In the rows, 128 means zero.
Rows, each with its class:
[196 152 150  76 114 128 106 126 132 114 147 118 111 112 158 161 149 134
 122 107  81 153 143 159 134 129 111 119 116 142 155 130 144 114 131 141
 129 100 120 100 125 125 133  96 212 159 127 171 158 140 158 108 145 136
 139 115 140 128 126 110 195 144 118 130 162 111  91 106 127 152 122 161
 142 137 108 123 129 141] : (42)
[203 158 138  81 130 133  96 125 129 114 129 115 109 119 175 175 135 140
 125 107  78 164 134 162 134 134 113 121 126 148 170 136 147 102 134 139
 131 124 117  88 122 122 130  96 210 152 132 189 148 146 138 121 145 133
 121 119 155 138 127 106 203 135 121 136 170 103  98 132 128 157 116 165
 136 134 107 116 140 162] : (30)
[195 141 131 106 141 137  93 127 115  99 123 128 120 113 186 170 147 136
  85 129  54 154 137 152 139 143  78 112 129 162 164 122 126  93 133 113
 134 131 139 113 117 128 134  95 227 149 134 138 145 160 140 120 143 123
 151 120 154 132 128 102 185 130 117 130 168 121 102 104 126 153 117 182
 133 125 109 119 125 204] : (34)
[224 128 137  83 129 136 108 121 137 122 145 131 136 121 164 128 135 125
 116 133  84 158 122 125 145 144  97 128 124 154 132 118 128 111 123 121
 128 118 118 106 127 126 150  89 164 160 121 172 134 140 127 158 126 133
 123 112  78 101 136 108 147 118 137 133 170 120 126 111 132 141 117 147
 135 128 119 129 115 155] : (34)
[222 151 129  67 126 133  84 139 133  97 132 137  82 115 182 136 137 142
 163 106  90 133 215 171 143 138 121 116 124 126 221 166 143  95 150 162
 125 130 130 108 130 122 129  85 194 179 136 193 171 115 136 117 178 104
 116 111 185 171 132 128 203 120  96 143 145 121  90 133 124 171 114 151
 145 134 103 105 166 125] : (33)
[201 171 137  59 123 130 100 130 128 104 135 101 108 135 179 148 147 134
 106 114  71 135 139 167 134 119 107 123  92 159 165 132 161 109 141 142
 117 122 124 100 130 118 113  84 237 161 117 155 157 137 116  79 135 127
 126 116 182 147 130 104 211 145 111 132 160 107  73 102 122 151 117 163
 140 123  94 117 126 159] : (42)
[228 148 146  84 128 132  89 130 127 116 147 121 117 121 186 145 144 150
 111 114  74 166 147 158 135 141 102 111 135 141 170 143 143 106 127 146
 131 128 125  89 123 134 136 134 198 147 130 200 143 146 142 138 144 131
 124 124 138 133 130 124 188 141 109 131 199 113 106 133 121 158 113 161
 115 146 112 121 140 152] : (35)
[220 161 132  77 125 124  93 127 178 104 140 127 109 123 173 141 142 133
 139 113 100 172 133 153 143 147 120 113 120 149 181 130 142 106 134 145
 125 114 123  93 124 121 125  85 182 137 137 199 149 139 140 132 142 124
 141 113 140 138 126 122 184 146 134 125 165  96  97 110 124 156 122 158
 139 143 115 113 141 157] : (30)
[ 92 131 138 147 140 146 113 122 127  79 149 128 151 119 161 135 134 133
  69 110  69 120 143 116 131  86  90 129 145 169 166 103 148 101 117 115
 139 132 119  83 139 120 148  91 246 171 134 162 146 139 131  95 140 131
 134 128 185  92 131 106 169 140 123 142 129 160 117 114 121 110 106 193
 144 134  84 119 116  89] : (42)
[169 141 140  82 133 133 125 136 123  96 147 122 111 116 184 151 144 147
 104 106  66 128 154 163 134 110  95 122 126 153 162 141 152 167 144 155
 120 115 117  82 130 120 144  83 235 176 121 150 169 144 145  95 139 136
 133 120 199 157 125 101 202 145 112 137 167 110  83 108 132 148 114 168
 144 128  93 115 127 146] : (42)
[173 145 136  86 128 131 104 126 128 101 140 129 125 116 164 163 157 139
 107 119  77 133 131 152 147 118 105 121 116 151 156 127 156 104 135 124
 132 121 127  93 118 119 131  90 226 151 121 155 146 142 135 105 133 143
 129 117 163 124 129 116 192 143 116 134 154 116  81 107 114 136 113 160
 143 137  92 111 124 151] : (42)
[200 156 134  68 124 132  98 127 125 111 135 114 109 117 181 189 144 137
 140  92  94 154 143 164 133 121 121 122 123 143 168 141 162 107 135 149
 129 126 114  84 126 125 131  85 214 143 139 190 129 126 132 113 145 113
 129 133 164 142 122 125 198 149 122 127 147 125  84  99 128 164 127 169
 138 141 108 118 134 140] : (42)
[186 115 121  87 115 119 113 132 134 116 130 132 121 121 168 158 137 133
 118 116  72 127 136 146 130 112 111 132 134 141 149 148 135 109 134 139
 130 117 118 103 123 114 136  93 201 162 128 125 159 127 132  75 128 127
 131  88 156 140 127 105 181 136 115 138 142 120 116 117 120 139 126 141
 131 126  98 115 126 136] : (42)
[150 167 140  91 129 135  83 142 120  94 125 139  71 111 180 144 135 124
 149  93  94 117 154 182 140 113 164 121 122 116 202 179 164  98 152 173
 120 129 127  43 132 125 124  96 218 189 135 232 174 118 134  86 164 144
 133 118 252 176 127 138 213 135 116 136 121 137  93 124 120 162 119 172
 151 148  92  99 177  59] : (33)
[171 152 121 156 142 142  65 143 108  84 118 157  94 119 213 127 124 133
 111 142 108 159 113 168 130 212  96 102 165 142 193 136  91  77 141 124
 134 148 123  93 121 144 148 115 166 114 133 230 140 145 130 160 163 156
 133 106 209 168 148 134 165 111 117 155 148 144 133 134 114 178 137 189
 137 137 142 103 161 146] : (33)
